Below are the code and all the weights of a small trained network. Each question names an input and a class and asks about switching units off, where a switched-off unit gives its printed mean instead of its output.

import numpy as np


def w(rows, s, z=0):
    codes = np.array(rows[::2]) - 128.0
    scale = np.full(codes.shape[1], s)
    scale[-1] = z or s
    return codes * scale


def f(y):
    return y / 2 * (1 + np.tanh(0.7978845608 * (y + 0.044715 * y**3)))


def log_softmax(a):
    a = a - a.max(-1, keepdims=True)
    return a - np.log(np.exp(a).sum(-1, keepdims=True))


def net(x, mask):
    res = np.array(x, float).reshape(1, 2) / 4 @ E
    y = f(res @ A[0][:, :-1].T + A[0][:, -1])
    res = res + np.where(mask, y, B[0][:, -1]) @ B[0][:, :-1]
    return log_softmax(res[-1] @ U[:, :-1].T + U[:, -1])


A, B = {}, {}
E = w([
[148,15,47,33,214,148,195,50,65,220],'x0',
[212,43,1,229,109,54,154,99,189,62],'x1',
],0.008)
A[0] = w([
[140,45,125,75,172,132,193,66,82,161,117],'neuron 1',
[82,222,177,220,26,85,33,194,207,33,115],'neuron 2',
[133,139,220,152,39,84,44,164,211,93,96],'neuron 3',
[190,103,2,175,74,50,165,145,175,111,78],'neuron 4',
[147,139,76,121,160,95,131,165,165,114,253],'neuron 5',
[204,111,84,222,86,47,147,108,237,84,122],'neuron 6',
[49,184,205,94,137,226,117,159,56,187,84],'neuron 7',
[153,61,42,86,183,153,177,116,19,185,116],'neuron 8',
[111,86,85,70,216,106,170,38,110,198,100],'neuron 9',
[28,209,216,26,173,149,74,164,55,190,151],'neuron 10',
[194,104,46,175,148,36,184,111,158,109,137],'neuron 11',
],0.0071,0.017)
B[0] = w([
[178,168,130,115,157,121,92,166,190,162,182],'neuron 1',
[157,181,82,70,162,164,65,164,181,161,207],'neuron 2',
[161,171,116,108,170,96,83,146,213,107,164],'neuron 3',
[104,174,249,139,64,22,186,53,212,105,180],'neuron 4',
[106,82,51,113,116,209,120,147,29,139,254],'neuron 5',
[74,78,144,140,117,85,145,102,145,132,201],'neuron 6',
[78,140,190,190,101,1,208,54,178,85,171],'neuron 7',
[133,156,88,109,154,127,57,140,188,165,195],'neuron 8',
[157,208,117,80,126,126,93,142,232,154,181],'neuron 9',
[40,87,134,160,88,136,144,116,114,134,216],'neuron 10',
[77,93,165,145,113,102,150,78,106,114,200],'neuron 11',
],0.013,0.017)
U = w([
[142,173,100,92,142,127,77,156,181,153,109],'0',
[63,104,159,158,93,72,181,84,135,123,117],'1',
[104,74,68,116,118,210,117,161,7,141,255],'2',
[134,117,159,118,163,141,150,145,100,79,99],'3',
[153,154,139,140,115,117,158,127,125,130,94],'4',
[142,121,168,148,142,132,153,129,119,108,99],'5',
[150,147,138,127,129,105,164,147,96,110,98],'6',
],0.016,0.0079)

Each question gives the input, the list of numbers given to net, and the class t.
The units are the neurons (one row each of A and B). Each row of codes is followed by its name. A weight is (code - 128) times the scale printed after its matrix; where a second scale follows, it is the last column's (A, B and U).
mask holds one flag per neuron, in row order. A switched-off neuron (its flag False) gives its mean, the last column of its row in B, instead of its output. The means were averaged over made-up inputs and are rounded, as every weight is.
A unit's drop is (log p(t) with every unit on - log p(t) with that unit switched off) / (log p(t) with every unit on - log p(t) with every unit switched off).
The circuit of an input: a set's keep is (log p(t) with only the set's units on - log p(t) with every unit switched off) / (log p(t) with every unit on - log p(t) with every unit switched off). Starting from all 11 units, units are removed one at a time, each time the one whose removal leaves the highest keep (on an exact tie, the one counted first), for as long as the keep stays at least 0.8.
units of the circuit, in order: the units of the circuit, biggest drop first
top k neurons: the k neurons with the biggest drops, biggest first
drop of u: that unit's drop, to one decimal
input [-2,-6], class 1: units of the circuit, in order -> (neuron 7)
input [3,-3], class 2: top 4 neurons -> (neuron 4; neuron 2; neuron 3; neuron 10)
input [-8,8], class 0: top 2 neurons -> (neuron 2; neuron 3)
input [0,-4], class 1: top 2 neurons -> (neuron 7; neuron 5)
input [-1,-4], class 1: top 3 neurons -> (neuron 7; neuron 5; neuron 2)
input [-8,7], class 0: top 2 neurons -> (neuron 2; neuron 3)
input [-6,-8], class 1: top 2 neurons -> (neuron 7; neuron 10)
input [-3,3], class 2: drop of neuron 7 -> 0.2
input [0,-5], class 1: drop of neuron 7 -> 0.9
input [5,-7], class 1: drop of neuron 10 -> 1.6
